Kogos: [117 130 107 130]
musa: [130 130 117 108]
temug: [160 165  70 110]
perm: [130 130 107 117]  Kogos
perm: [ 70 165 160 110]  temug
perm: [108 117 130 130]  musa
perm: [130 108 130 117]  musa
all musa: [130]  0 1
perm: [130 117 108 130]  musa
perm: [107 130 117 130]  Kogos

lupez: [140 117 128 130 132 135 127 115 107 132 135 126 132 103 134 138 151 122
 136 140 125 109 116 126 129 135 153]
Muvo: [133 115 120 127 146 131 136 149 119 144 144 131 147 128 134 138 137 122
 140 115 134 124 134 131 133 118 128]
litim: [125 131 130 127 127 126 135 128 137 118 127 135 112 126 120 128 132 134
 117 135 132 123 114 135 138 140 130]
Kel: [129 117 130 127 127 151 135 128 137 118 127 135 112 116 120 128 187 134
 117 135 132 123 114 135 130 140 130]
musa: [132 125 137 118 112 135 120 118 138 133 137 142 127 113 134 139 117 107
 140 125 141 136 125 126 113 143 137]
bugov: [138 137 117 112 137 127 118 143 137 139 107 113 141 125 118 132 140 125
 125 135 134 120 133 113 136 127 142]
rak: [126 140 125 127 138 135 132 140 135 126 132 107 129 109 115 135 150 136
 117 128 134 116 130 153 103 132 122]
natim: [134 123 121 128 131 133 125 130 135 147 127 137 124 126 137 124 123 124
 107 129 118 140 116 137 129 124 118]
perm: [103 153 132 107 140 115 135 128 132 132 135 151 116 127 125 135 140 126
 109 134 136 122 138 117 126 130 129]  lupez
perm: [113 135 143 132 139 112 137 125 138 127 140 125 125 137 137 141 133 113
 118 107 127 142 120 117 136 118 134]  bugov

litim: [119 126 119 119 126]
lupez: [114 129 130 122 121]
temug: [111 136 137 120 118]
Muvo: [130 116 141 152 119]
tomi: [160 109 124 156 149]
rak: [116 146 149 127 118]
bugov: [116 152 141 129 119]
natim: [113 118 176 142 114]
musa: [109 149 156 161 124]
Kel: [114 148 164 173 132]
Kodi: [179 179 179 179 179]
all temug: [118]  4
perm: [109 124 149 156 161]  musa
perm: [129 119 116 152 141]  bugov
all litim: [119]  0 2 3
all Kodi: [179]  0 1 2 3 4
all bugov: [116]  0
perm: [141 152 119 130 116]  Muvo

Muvo: [107 149 117 106 105 118 117 133 144]
lupez: [107 142 117 106 105 118 126 115 170]
litim: [103 152 124 103 109 128 133 100 169]
tomi: [107 149 117 106  83 118 117 133 144]
Kogos: [149 144  83 118 149 118 133 117 107]
rak: [ 83 172  97  80  73 105  92 153 147]
perm: [133 144 107 149 117 106  83 118 117]  tomi
all Kogos: [118]  3 5
all Kogos: [83]  2
perm: [106 105 118 126 115 170 107 142 117]  lupez

natim: [128 129 133 134 137]
Kogos: [ 89  91  89 110 110]
litim: [110  89  89 110  90]
bugov: [146 137 106 101 128]
lupez: [124 126 120 133 123]
all litim: [89]  1 2
perm: [133 129 134 128 137]  natim
perm: [ 89 110 110  89  90]  litim

Muvo: [139 102  92 153 152 130 156 164]
litim: [159 151 163 108 162 136 146 159]
musa: [140 153 156  92 130 102 152 164]
tomi: [137  97 158 107 122 137 144 108]
Kogos: [136 108 146 172 162 164 151 159]
natim: [158  97 137 108 145 122 107 137]
Kodi: [121 107 158  97 144 138  95 137]
perm: [163 159 162 151 146 108 159 136]  litim
perm: [164 139 102  92 153 152 130 156]  Muvo
all litim: [159]  0 7
all natim: [137]  2 7
perm: [137 107 122 145 108 137  97 158]  natim
perm: [122 137 144 108 137  97 158 107]  tomi
perm: [164 152 102 130  92 156 153 140]  musa

Kel: [179 139  70 161  94 125 165 130 138 103 160 116 102  97]
tomi: [108 164  91 175 116 118 118 117 139 111 107 179  75 152]
natim: [133 119 176 103 101 108 164  96  81  73 111 163 117 132]
Kodi: [116 139  94 165 130  97 102 103 161 160 139 125 179  70]
rak: [126 130 115 171 135 135  78  85 157 134 123 120 179  77]
temug: [ 98 123 168 106  98  98 164  93  80  98 102 163 117 123]
lupez: [130  81 151 119 153 165 185 159 124 150 103  95 167 135]
perm: [132 117 163 111  73  81  96 164 108 101 103 176 119 133]  natim
perm: [ 70  94  97 102 103 116 125 130 139 139 160 161 165 179]  Kodi
all tomi: [175]  3
all temug: [98]  0 4 5 9
perm: [ 73  81  96 101 103 108 111 117 119 132 133 163 164 176]  natim
perm: [ 77 126 130 115 171 135 135  78  85 157 134 123 120 179]  rak
perm: [ 81  73 111 163 117 132 133 119 176 103 101 108 164  96]  natim

litim: [158  82 119 121 104 133 143 161 155 133 102 115 142 141 130 134 116 128
  83 126 115 138 127 104 138 104 116 110 161 162 150 124 136 134 155 104
 109  95  96 121  92 121 176 117  93 146 104 156 155 113]
tomi: [166  86 123 120  92 127 136 164 138 132  96 100 141 143 132 136 122 130
  86 124 117 129 127 119 138  96 109 112 167 174 158 121 141 139 165  79
 109  98 102 123  98 123 181 118  90 139  64 157 120 107]
bugov: [141  72 132 120 124 139 157 154 123 131 113 143 142 134 110 134 113 131
  90 121 103 147 110 136 142 128 134 110 150 139 126 130 123 129 128  69
  96  91  96 123  84 120 168 125  97 162  82 157 137 126]
temug: [ 86 100 124 120  98 127 121 123 136  79 117 129 130 119 181 123 112 118
 166  96 138 167  92 157 123 102 120 132 109 107 174 132  91 138  86 136
  96 139 127 158 143  64  98 109 141 165 164 141 139 122]
Kodi: [156 134  96  93 136 124 130 114  82 119 138 116 104 113 104 161 116 143
 127 155 162 102 121 121 126  95 115 133 138  83 150 104 104 155 121 117
 146 158  92 155 142 134 161 176 141 109 110 133 104 128]
natim: [132 135 122 133 126 134 131 127 127 127 127 124 125 127 128 129 133 123
 121 130 127 129 130 126 125 126 124 128 154 130 130 125 126 121 131 131
 136 131 128 125 132 124 122 126 129 125 132 118 126 130]
lupez: [142  92 128 136 126 154 166 150 121 127 113 138 133 131 125 134 128 123
  84 120  99 148 124 133 134 133 127 110 140 135 120 126 115 115 124  82
 112 101 129 124 133 122 128 127 124 122 127 118 123 127]
all litim: [155]  8 34 48
all bugov: [110]  14 22 27
perm: [ 82  83  92  93  95  96 102 104 104 104 104 104 109 110 113 115 115 116
 116 117 119 121 121 121 124 126 127 128 130 133 133 134 134 136 138 138
 141 142 143 146 150 155 155 155 156 158 161 161 162 176]  litim
perm: [ 64 157 120 107 166  86 123 120  92 127 136 164 138 132  96 100 141 143
 132 136 122 130  86 124 117 129 127 119 138  96 109 112 167 174 158 121
 141 139 165  79 109  98 102 123  98 123 181 118  90 139]  tomi

